Each row is followed by its class number.
[-237  -75 -161 -167  125  103  -91 -166  -39 -326   17  161   69 -104
  190   91  120 -125  -12  -45  348   92  177 -220 -259 -112  106  113
  293   61  -54  168 -120  195 -327] -> 8
[-219   42   92 -174  130  299  107  102  133 -270   -4   34 -130 -298
  224 -303  136 -107   95  -39  497  239  -38 -473 -197  146  115  152
   88   89   33  235 -167   86 -290] -> 11
[ 247  -77  210  -22  188 -150 -181 -167  410   65  -42  -51 -276  117
  144 -132  -33    4   -2  177  -94 -203  138  -38 -185  109 -149  495
  122 -188  -62   66 -109 -184  258] -> 5
[ 111  193  139   32  259  -90  -81   86    4  -44  196 -124  -92   29
  144  108  -42 -136  -16 -114  -66 -272   35  256   92  114  160 -107
  230   12  -77 -291 -114 -271  -19] -> 6
[-203 -204  -29 -147  -61  217   85 -306 -175 -360    0  190   56  -63
   96  386  233 -220   63 -275  137  306  305  116   -7 -489    9  -90
  327  153 -106  140  -89  156 -286] -> 1
[ 399  -99  -72   91  -65 -301  -51  -75  147  157  -28  -99  183  169
 -119   68  -43   71  -64  117  -69   -1   25  221  -33   38 -108   74
  -18   53  178  158  -77  273  180] -> 11
[   2  157  139    0  277  -53    6   83   66  -52  307   -8 -186  -35
   21   63  -91 -127  -29   33   25 -314   41  230   69  198  226  167
  107    9  -51 -397   78 -213  -17] -> 9
[ 442   33  251  -36  125 -364 -114  313  208   22   29  -42  307  125
   93 -200 -298  -97  -84  179  -63  110 -158   28 -229  162  -20   57
 -136   86  198  294  -76  -28  334] -> 8
[ 107  176  153   63  149 -145 -100  119   34  180   82  -52 -179  106
   54   56 -163  -70  155  -88 -202 -276  110  202  217  134  256  -29
   -6 -116  -75 -350  -29 -214  -79] -> 11
[ 155  158  309   63  118  496  232  226  318   98  173  -69 -311   17
 -187 -181  158  -70  -52   38  -39 -422 -200   24  305   47  141   55
  192  -89 -267 -321   16 -224  -31] -> 1
[ 318 -157  -52   39   36 -368 -150  -22  123  138  -65 -235  198  140
   12    5 -249 -113  -13   90 -129   50   72  208 -136   99 -174  100
   97  123  223   63 -258  110  167] -> 3
[  -4  231    8   79  135  323   95  107   15  -19  231 -144 -364  -69
  150  128   -5   -8  -12 -181  136 -440  116  325  127  114  315  -38
   11    8 -140 -465  -37 -194 -106] -> 1
[-350   22 -236 -124  163  -10 -183 -189   28 -245  106  150  -56   44
  205  166  143  -90   93 -226  532   22  302 -209 -182  -45  317 -123
  160   72  -83   -3 -215  138 -540] -> 10
[ -19 -610 -347  -58 -281 -219  -15  167  129  -87 -206   -9  363 -146
  374  440    9 -413  276  191 -277  380   72  612 -237 -155 -205  161
  218  312  139  407  142   80  -43] -> 9
[ 260 -268   34    4   66 -747 -307  151  329  264  115  -63  447  195
   78  188 -375  -90 -297   37   21  337  132  342 -174  -14 -188   72
   28  348  429  186 -348  180   44] -> 4
[-278  -45 -109 -177  244  -39 -122 -204  137 -265  148    0  -59  -17
  243   91   14 -159  143  -52  467   21  290  -96 -235  -56  224  127
  247  104  -95   30 -246  208 -389] -> 3
[-123   83 -116  -28  146   13  -20  156   31 -125  137 -157 -121   13
  123   12  -15 -188   95  -84   -1 -282  -27  217  -54  151  290  207
  126   33 -156 -345   57    1 -173] -> 8
[ 391  -73 -137   32  -56 -493 -100   74  180  -24   78 -133  349  278
  -49  183 -307  -46 -190  145 -198  -75   52  289 -238  131   32   65
  -61  168  101  102  -51  123  253] -> 5
[ 273   24  180   33  266  139  -51  -23  473  173  143  -79    2 -143
   41 -171 -121  -10  -63  285 -501  -56  157  112 -314  170  -48  263
 -160  -70  -13  209 -139 -120   85] -> 4
[-109 -190 -116   -4  -68  252   32    4 -147  -58  -62 -228  -91 -113
  142  211  105   65   -3 -463  158  224  217  491 -164 -457  146 -119
  103  204  -99  136 -191  236 -146] -> 9
[ 439 -134  109 -196  337 -580 -513  123  330 -200  353  419  255  486
  414   -9  -79 -211 -267  108  458  351  -93  -97 -360  230  144  227
 -190  -11  460  420  234  -63  120] -> 2
[ 437 -151  -44   71  169 -432 -215   88  145   59  150  -70  116  261
   94  180 -138   53 -147   -5  -10   89  143  249 -121 -115 -166   66
   96    7  149  223  -31 -129  320] -> 3
[ -40   92  -66   50   29  450  -71   93 -183   -2   50 -230 -356    6
  -88   62  111  152  -64 -298  -66 -243   24  353   44  -30  277  -35
  163  -75  -91 -347  -37   13  -91] -> 11
[-326 -167 -201 -222   67 -206  -82 -272 -170 -313    3  287  -88  -13
  405  334 -118 -230  169  -14  289  -50  179  -23 -116  218  220    9
  316  147 -138  -62   23  140  -71] -> 9
[ 142  338  193  -67  161 -261 -106  120 -123   -6  121  -15 -197  167
  163   17 -172   54   29  -67 -232 -414  -67  226  151  369  198 -200
  -79  -16 -166 -282  -36  -21  334] -> 7
[ 328  -88    5  113  -39 -339 -120   82  118  106   -6 -100  305  125
  -60  134 -159  -22  -48   41 -133   44   43  286  -45  -65  -71   12
    7  101  151  134 -148   43   97] -> 1
[  89   35 -111    3   35 -502  -98  171   54  -12   62 -135   97  227
    0  106 -311   19  100  142   76  127    3   36 -111   90   65   53
 -180  122  182   89 -173  213  180] -> 7
[ 237  -12   -1    2  111 -338  -41  268  278   52    1   93  309  257
  -37   34 -163 -129  -15  137 -130   83   11  158  -20  116  -21  141
  -54  104  133  145  -53  291   89] -> 11
[-205   99    5 -144  147  -40  -41  -11  -60 -364  215   70 -188   44
  194  118  249 -132  157 -179  528   63   92 -123  -60 -194  346  -18
   73   37 -185   53 -136   28 -251] -> 10
[ 143 -154  145 -277   34   87   13 -195  367 -283   -7  106  297   29
  179  161   19 -236   -5   88  209  135  174   17 -100 -132   73  -69
  499   53 -171  196 -171   83 -169] -> 2
[ 260    2  161  -24   88 -250   -8 -141  347  -44  119 -145 -322  135
  145 -150   20  -22   24  308  168   64  -81 -111  -80  131   40  309
  -45  -55   33   96   -6 -234  172] -> 4
[-151 -134 -162  -35 -120    9  -73 -125 -117   36  -52 -124   57  -47
   58  296  174  -37   69 -201  192  184  224  250   47 -347  -84 -122
  377  108   15   32 -384  203 -366] -> 8
[ 203   84   43   84  220 -267 -202  280  150   -6   74   22  -12   94
   58  184 -255  -20   44  130 -189 -118  122  281 -139  138  175  132
  -17   15  190  -44  -68 -144  249] -> 5
[ 537  -71    1   28 -162 -427  -46   12   26  141    1 -444  151  -11
  100  155 -131  -24  -97  118 -223  114  161  682  -47 -171 -333   21
  109  136  207   -3 -363 -144  208] -> 6
[  97  -97   84   86  126 -184  -73 -163  193  164  -47   38 -263  -51
   80 -142   10   -2   95  198 -179 -168   42  -10 -189   55 -144  365
 -124 -127  -80   94  126 -156  318] -> 2
[ -55 -193  -62  -17   14  -47   48 -194  222   49 -151  118  218   15
    6  101   44 -287  185 -118   81  -58  141   53   57   38   95  129
  221  109 -125  -31 -157  389 -200] -> 2
[ 376 -178   53   69  181 -403 -275   13  171  192   34 -192  185  158
  -12   32 -284   25  -98   28  -61  114   25  333 -203  -57  -12   68
  114  131  283   83 -201  175  239] -> 0
[ 352  -66    2   10 -148 -443  -94   95  109   98  -89 -146  403  209
  -48   95 -282  -89  -72  116 -273  109   20  311 -108   84 -134  -95
  -76  172  206  164 -141  169  213] -> 2
[  89 -127  137  -11  203  111 -113  -50  399    5 -147   49 -231  217
  -11  -52   68   94   37  116  -80 -250  -20 -107 -155   -5 -114  295
  290 -216 -226  186  109   34  377] -> 3
[  42  126  -33   68   91  -17   -3   44  -17  -55    2   34 -116   86
  -13   64  -89 -109 -136   92  -46 -398  -39  -95   21  186   96   76
  103    7  -50 -205   39  -69   20] -> 7
[ 357 -130  -34    8  -44 -385 -140  -89   28  116   15  -74  247  206
    2  180 -273  -22  -65    1 -159  151  118  339  -38   65  -78 -195
  170  204  257   66 -320  183   90] -> 5
[-361 -100 -216  -96  147  195 -153 -103 -114 -277   44  164  -50   39
  188  326  136   19  209 -349  449   92  252  167  -96 -107  370 -215
  237   98  -85   17  -50  273 -282] -> 10
[ 209  194  168  114  346 -146 -136   65  139   94  229  -91 -187  150
   65   15  -66 -133   41  146   20 -384   88  129  145  279  283  181
  107 -119  -96 -215   88 -340  -50] -> 0
[ 271  -93    2  -83 -132 -466 -175 -116  132  -31 -166  -43  245  300
   31  -74 -141 -275  -14   92  -81  -94  -90 -212 -121  275 -198  126
   77   50  157  110  -95  159   43] -> 7
[  48   -8   21   52 -124  129  249 -129  209   19 -155 -236 -350 -143
   48 -181  190  -51   76  247   -4 -122 -139 -365 -143  -23  -82  327
 -258 -143 -175  125  137 -244  230] -> 6
[  78  -60   81   38  164  -67  -46  -99  153  -23 -106    1 -277  184
  103  -18  102  -11   75  -91   53 -157   37   29  -76   32   58  304
   -8  -91 -154   55  113   23  333] -> 5
[ 569  103  141  120   -3  184 -225  350    4  139  276 -334  -70  389
  -15   23 -227  442 -243 -177 -124    6 -278  459  190  302  270 -624
  -29   26  201   -5  -79 -229  324] -> 7
[-153  100  -18 -100 -210  -87  348 -117  254 -250   36  -27  -36  258
 -203  254   13  -91  280  230  426 -205  -96  -31   97  143  320  397
 -163  -97 -287 -172  328  349  183] -> 4
[ 214  -78  167   47   80  -51  -10  -31  401   87   73  -60 -287   37
   -4  -91   98   62   -1  194  -39   14   33  106 -118  -74 -134  375
   38 -112   28  117   30 -222  123] -> 9
[ -47  129   60  -55   64  -12  -43  -36  235   85  144 -160 -219  -15
  155   31  -33  -91  190  119   17 -284   75  298  122  403  153  263
  178  -56 -116 -392 -158  -51 -188] -> 0
[-407 -196 -244 -147   26   29  -40 -227  161 -149 -146   39  162   19
  132  248  129 -213  329 -159  340  217  369  120  -98 -124   50  146
  248   63 -142   17 -197  318 -383] -> 3
[ 357  111 -177 -153 -478   60  101  -48  380  121  -23 -182  522  302
 -231   60 -438  504 -103  476   13   17 -324 -159  252  537  146 -312
  145 -137   54   74 -354  609 -196] -> 9
[ 435 -311  219   42 -142 -100 -141 -112  536  553  -30 -376 -190   77
  -16    5   71  134  187  481 -423  170   25  497  -72 -336 -568  377
  142 -280   47  305 -328 -161  222] -> 3
[-151  164  -42   25  223 -155 -134  164  156 -130  160   30   52  163
   66  144  -22 -265  243   61 -102 -482  115  274  118  255  362  171
  -16  -69 -257 -355  221 -132 -127] -> 2
[ 248  -33  106   64   93   93   20 -154  287   53   35 -133 -357   84
   -4  -66   86  128   42  119  -74  -91   37  153  -42  -67    3  215
   51 -116 -118   -1  -52 -131  196] -> 7
[-254   31 -111 -128  336  258  -51 -275  -39 -395   38   -9   10    0
  147   85   55 -178   12 -117  347 -167  122 -121 -116   36  428  -39
  460  155 -207  -76 -297  408 -345] -> 5
[ 129  106   59  134  825 -123 -419   23 -152 -156   66  -12  -18   35
  313 -163 -146 -305 -117 -208 -266 -583  115  270 -318  287  265  102
  186   54  -22 -169  248 -129  197] -> 2
[-113  133  -71 -181  134  110   37 -176  281 -161    5   -1  109  214
  101   93   23  -66  210 -110  464 -147  183 -234  116  232  432 -225
  210   13 -347  -39 -365  371 -248] -> 5
[  52  -44  -18  106  237  -70 -349  -39 -125  -24  237 -196 -392  212
  331  268 -113   18  -37 -149  144 -257  204  452   37  -59  135  -73
  267   12   22 -239 -139 -346   16] -> 4
[ 199  -13   15  217  232 -148   89 -189 -235  276  318 -307 -394 -115
  -47  449 -196  -21  119   32 -497 -210  293  899  170 -134  137 -186
  232  131 -114 -491 -184 -297  330] -> 11
[ 367  151  206  -46   58  -36   51 -108  474    4  229 -132 -364   17
  137 -232   65  -16  -21  352  174  -60  138  -91 -195  232   50  471
 -111 -178   -4  152  -54 -375 -169] -> 9
[ -89  -61 -131 -142  -29  -29  -28 -174   96 -178 -118  207  134   41
   85   55  107  -36   33   31  337  121   55 -296   -2  -94  -35   29
  367  -26  -24  129 -182  247 -357] -> 6
[ -42  112   13 -145  190 -120   -6  -45  118 -156  316  -53  -93   18
    8  197  -51 -292    1  201   34 -131   65  105  -72  216  226  147
  176   46   24 -331   87 -156 -145] -> 1
[ 507 -121   39   -2  -87 -373 -197  -25  135   53    0 -210  299  203
   15  113 -183 -102 -184  128 -177  130  125  352 -161  -69 -196   51
   98  143  250  203 -345   50   81] -> 1
[ 195  264  209  -87   18 -328   23  126   82 -112  199  -63  -14   92
   27   60 -171 -154   67  109   44 -440  -33  300  193  318  274   46
  -67   30 -105 -475  -23 -153  219] -> 9
[ 422  -34   68   33  -92 -321  -74    8  129  159   66 -193  237   49
   21   32 -192   -4  -99  240 -103  185   16  246 -143   44 -188   57
   22   84  252  243 -246   31   39] -> 0
[ 359  -77  -66   15   72 -436 -227   27   30  103   40 -131  277  197
   81   54 -212  -74 -154   41 -171   50   58  301 -119   69 -119  -41
  121  141  205   90 -251   93   50] -> 5
[ 248   97    6    0  196 -191  -77 -168  -68   38  296  -61  -44   73
  192  184  -49 -210  -72 -110   27 -282  142  398   98  339  171 -263
  174  105  -21 -388  -26 -326   14] -> 6
[ 181  -58  -37    5  125 -604 -242  227  172  107    9  -66  260  202
   38   13 -226  -29 -154  -11  -37   73   45  110 -187   84 -168  194
 -129   99  267   86  -51  126  166] -> 10
[-109  -99  -56 -162    0  177  -35 -100   57 -243  -89   65   58 -104
  132  -17  123 -207  145   -3  282   12   37 -117 -160  -13  194  130
  251   42  -73   55 -135  189 -244] -> 8
[ 123   21 -114   45   62 -537 -151   33  -38   -6   97 -119   78  124
  192   57 -177  -20   67   52 -111  124   29  340 -167  159   63    8
 -167  200  172  114  -18   93   21] -> 1
[ 460 -116  -86   25 -183 -457 -122   19  108  178   39 -127  373  245
   -3   46 -203   10 -212  265  -44  178   18  155  -19  146 -199  -57
  -47  149  242  305 -228   70   12] -> 3
[  29 -119  209  230  -48  335  171  116  -80  179   38  -50 -323   -2
  -75  320  123  -50  -50 -245   19   33  140  451  397 -280 -142 -115
  401  120  113 -155  -37 -337 -125] -> 5
[ 373 -200 -206   96   41 -348  -79   88  102  206  -80 -124  257   96
  -13  324 -186  -29   79   53 -456  119  235  655   61 -116 -135  -36
  207  175  145   10 -373  244  249] -> 5
[ 255    0  147  116  -22   19   69   98  375  206   49  -16 -156  104
 -116 -119   12  188   -3  111  -37 -131 -175   72   54   48   20  239
 -163 -145  -44   17   80   22  282] -> 2
[-269  -92  -47 -137  214   62 -105  -57  158 -193  -70   41  -72   45
  139   20  108 -175  151  -94  392   73  168 -110  -76  -94   95   95
  271  100   -1  -22 -249  248 -259] -> 10
[-543   88  -75 -221  333 -148  -97 -210  174 -327  -28  221    7   89
  179  -36  144 -180  313 -152  527 -111  155 -587   38  116  240  257
  198 -120 -305  -98    3  282 -387] -> 6
[-445 -198  -66 -145  165  158  -72   -8  231 -186 -102  205   -8  -45
  119  111  172 -140  302 -245  389  154  169 -150  -36  -97  155  166
  192   46  -41   10  -68  327 -269] -> 10
[ 293 -132  -61   75   37 -448 -132  141  199  146  -36  -75  145  226
  -68  127 -143   19 -101  -43  -52   26   71  324 -118  -43 -115  181
  -24  109  201   37 -101  219  268] -> 10
[ 388 -163  -31   85  -33 -372  -80  -20   -5  234    2 -183  244  -41
  -14   20 -204  -28 -115  170 -223  251   -2  275 -141    6 -254  -56
  100  144  312  176 -185  -33   96] -> 11
[-313  -69 -132 -195 -110  236  -18  -92  166 -273 -184    3  175 -149
  143   42  289 -196  219  -64  301   38  112   -9  -38  -82   94  225
  293   25 -165   -2 -207  345 -493] -> 0
[-152  -46  142   55  269   -1  -55  -14  148 -170   40  122 -366  -54
  185  -17  -29   32   56  -83  -13   68   13 -253 -321  -73   34  253
  -55  -10   40  165   78 -150  308] -> 8
